Below is a small trained network, with its code and all its weights. Each question gives an input and a target symbol and asks what happens when units are switched off, that is, made to give their printed mean instead of their output.

import numpy as np


def w(rows, s, z=0):
    codes = np.array(rows[::2]) - 128.0
    scale = np.full(codes.shape[1], s)
    scale[-1] = z or s
    return codes * scale


def norm(h):
    return h / np.sqrt((h * h).mean(-1, keepdims=True) + 1e-5)


def f(y):
    return np.maximum(y, 0)


def softmax(a):
    e = np.exp(a - a.max(-1, keepdims=True))
    return e / e.sum(-1, keepdims=True)


def log_softmax(a):
    a = a - a.max(-1, keepdims=True)
    return a - np.log(np.exp(a).sum(-1, keepdims=True))


def net(x, mask):
    ids = ['ΓΔΠΣαβεηξτφω'.index(c) for c in x.split()]
    T = len(ids)
    res = E[ids] + P[:T]
    u = 0
    for l in range(3):
        q, k, v = (norm(res) @ M[l].T for M in (Q, K, V))
        z = softmax(np.where(np.tri(T) > 0, q @ k.T / 3**0.5, -1e9)) @ v
        res = res + np.where(mask[u], z, O[l][:, -1]) @ O[l][:, :-1]
        u += 1
        y = f(norm(res) @ A[l][:, :-1].T + A[l][:, -1])
        res = res + np.where(mask[u : u + 4], y, B[l][:, -1]) @ B[l][:, :-1]
        u += 4
    return log_softmax(norm(res)[-1] @ U[:, :-1].T + U[:, -1])


Q, K, V, O, A, B = {}, {}, {}, {}, {}, {}
E = w([
[157,148,229,148],'Γ',
[170,129,128,209],'Δ',
[135,107,143,206],'Π',
[156,168,161,161],'Σ',
[147,115,86,58],'α',
[109,106,150,59],'β',
[33,76,246,106],'ε',
[128,144,116,233],'η',
[44,7,150,131],'ξ',
[126,115,111,179],'τ',
[93,149,194,74],'φ',
[85,49,122,8],'ω',
],0.017)
P = w([
[131,176,174,145],'0',
[155,2,80,209],'1',
[126,48,85,214],'2',
[156,78,136,157],'3',
[159,103,136,165],'4',
[163,94,146,145],'5',
[132,105,145,136],'6',
[167,110,121,199],'7',
[194,124,119,191],'8',
[141,142,145,167],'9',
[148,167,134,173],'10',
],0.0073)
Q[0] = w([
[134,76,1,144],'L0H0',
[125,232,73,87],'L0H0',
[55,7,89,84],'L0H0',
],0.0098)
K[0] = w([
[120,218,109,28],'L0H0',
[187,144,193,189],'L0H0',
[199,53,2,117],'L0H0',
],0.0086)
V[0] = w([
[147,92,141,188],'L0H0',
[62,24,134,167],'L0H0',
[41,3,154,162],'L0H0',
],0.0068)
O[0] = w([
[191,88,70,156,150],'L0H0',
[191,80,209,156,227],'L0H0',
[246,209,121,97,254],'L0H0',
],0.014,0.006)
A[0] = w([
[139,72,110,147,139],'L0N0',
[83,6,112,117,254],'L0N1',
[196,67,74,109,191],'L0N2',
[113,107,66,161,34],'L0N3',
],0.015,0.0042)
B[0] = w([
[44,189,206,110,175],'L0N0',
[121,20,220,143,226],'L0N1',
[47,84,82,112,255],'L0N2',
[203,255,253,128,134],'L0N3',
],0.0083,0.0092)
Q[1] = w([
[10,151,85,119],'L1H0',
[153,141,231,213],'L1H0',
[70,210,122,43],'L1H0',
],0.012)
K[1] = w([
[215,120,24,106],'L1H0',
[34,193,149,57],'L1H0',
[254,38,59,216],'L1H0',
],0.0072)
V[1] = w([
[59,183,98,133],'L1H0',
[102,170,169,8],'L1H0',
[69,197,116,161],'L1H0',
],0.012)
O[1] = w([
[130,249,187,254,2],'L1H0',
[72,252,206,6,171],'L1H0',
[182,161,196,195,25],'L1H0',
],0.0076,0.0054)
A[1] = w([
[93,135,83,37,234],'L1N0',
[141,54,224,189,72],'L1N1',
[101,71,157,35,108],'L1N2',
[114,171,214,254,4],'L1N3',
],0.0089,0.0037)
B[1] = w([
[141,128,2,123,217],'L1N0',
[195,224,172,62,218],'L1N1',
[250,74,99,177,255],'L1N2',
[235,204,123,140,171],'L1N3',
],0.0085,0.007)
Q[2] = w([
[77,169,109,122],'L2H0',
[45,106,116,200],'L2H0',
[255,25,40,86],'L2H0',
],0.008)
K[2] = w([
[150,74,27,109],'L2H0',
[254,81,201,143],'L2H0',
[77,209,208,233],'L2H0',
],0.0067)
V[2] = w([
[88,175,147,2],'L2H0',
[59,56,18,217],'L2H0',
[150,198,124,208],'L2H0',
],0.0099)
O[2] = w([
[117,157,78,47,119],'L2H0',
[159,142,176,250,1],'L2H0',
[147,126,250,112,91],'L2H0',
],0.014,0.0065)
A[2] = w([
[127,71,88,218,255],'L2N0',
[162,123,164,107,41],'L2N1',
[188,51,131,139,138],'L2N2',
[137,124,133,246,126],'L2N3',
],0.013,0.0036)
B[2] = w([
[89,186,104,126,212],'L2N0',
[182,140,102,124,161],'L2N1',
[132,168,132,253,254],'L2N2',
[90,119,172,156,161],'L2N3',
],0.014,0.0077)
U = w([
[195,169,214,45,193],'Γ',
[173,178,196,171,60],'Δ',
[106,194,145,216,142],'Π',
[251,193,202,118,38],'Σ',
[132,159,139,85,122],'α',
[69,254,130,45,209],'β',
[62,117,46,104,254],'ε',
[149,89,189,157,169],'η',
[217,80,12,181,95],'ξ',
[34,57,239,173,211],'τ',
[72,245,169,82,168],'φ',
[109,171,71,70,89],'ω',
],0.01,0.0024)

Each question gives the input, a string of symbols that net reads in full, and the target symbol t.
The units are the heads (3 rows each of Q, K, V and O) and the neurons (one row each of A and B). Each row of codes is followed by its name. A weight is (code - 128) times the scale printed after its matrix; where a second scale follows, it is the last column's (O, A, B and U).
mask holds one flag per unit, layer by layer, with each layer's heads first. A switched-off unit (its flag False) gives its mean, the last column of its rows in O or B, instead of its output. The means were averaged over made-up inputs and are rounded, as every weight is.
A unit's drop is (log p(t) with every unit on - log p(t) with that unit switched off) / (log p(t) with every unit on - log p(t) with every unit switched off).
The circuit of an input: a set's keep is (log p(t) with only the set's units on - log p(t) with every unit switched off) / (log p(t) with every unit on - log p(t) with every unit switched off). Starting from the 12 units with the biggest drops (on a tie, the unit counted first), units are removed one at a time, each time the one whose removal leaves the highest keep (on an exact tie, the one counted first), for as long as the keep stays at least 0.8.
units of the circuit, in order: the units of the circuit, biggest drop first
unit that matters most: the unit with the biggest drop
top k neurons: the k neurons with the biggest drops, biggest first
top k neurons in layer l: the k neurons of layer l with the biggest drops, biggest first
drop of u: that unit's drop, to one decimal
input ξ ω Π ε, target ξ: units of the circuit, in order	[L2H0 L1N2]
input Σ Δ Γ β β Δ ε ξ Π, target Σ: units of the circuit, in order	[L1N1]
input Γ ω ε, target Γ: units of the circuit, in order	[L0H0 L2H0 L1H0]
input ξ α η, target Π: units of the circuit, in order	[L2H0 L2N0]
input Σ Π ξ, target Σ: units of the circuit, in order	[L0H0 L1H0]
input Γ τ τ β ξ η, target Γ: units of the circuit, in order	[L1H0 L0H0 L2H0 L1N1]
input β ξ ξ ξ ε τ ξ Σ Γ, target β: units of the circuit, in order	[L1H0 L2H0]
input Γ τ β ω Π φ Π, target Γ: units of the circuit, in order	[L0H0 L2H0 L1H0]
input Π ξ Π Σ ξ Γ τ Δ, target Π: units of the circuit, in order	[L1H0 L2H0 L2N0 L2N3]
input β α α α, target ε: top 2 neurons	[L0N2 L1N1]
input ξ Γ Γ β ξ τ ξ β τ ω, target ξ: top 2 neurons in layer 1	[L1N2 L1N1]
input α ξ Γ ξ β Γ Σ, target β: top 4 neurons	[L1N2 L0N2 L0N1 L2N2]
input ξ φ α Σ Σ β Γ ξ ξ, target τ: top 2 neurons in layer 0	[L0N1 L0N0]
input Π Γ Γ Γ Γ η ξ τ, target Π: unit that matters most	L1H0
input α ω ε, target Γ: top 2 neurons	[L0N2 L2N2]
input Γ β Π ε ω η, target Γ: drop of L2H0	0.3
input ξ ε τ β Π ξ ξ ω β Γ β, target ξ: drop of L2H0	0.1
input τ α α, target τ: drop of L1N0	0.0
input Π Γ Γ Γ α α ξ Γ η ω Π, target Π: drop of L1H0	0.6
input Σ Γ ω β ξ β η ξ, target Σ: top neuron in layer 1	[L1N1]
input Γ ω ξ ξ ω ω τ, target Γ: top 2 neurons in layer 0	[L0N0 L0N1]
input Γ ξ τ, target Γ: top 2 neurons in layer 0	[L0N1 L0N2]
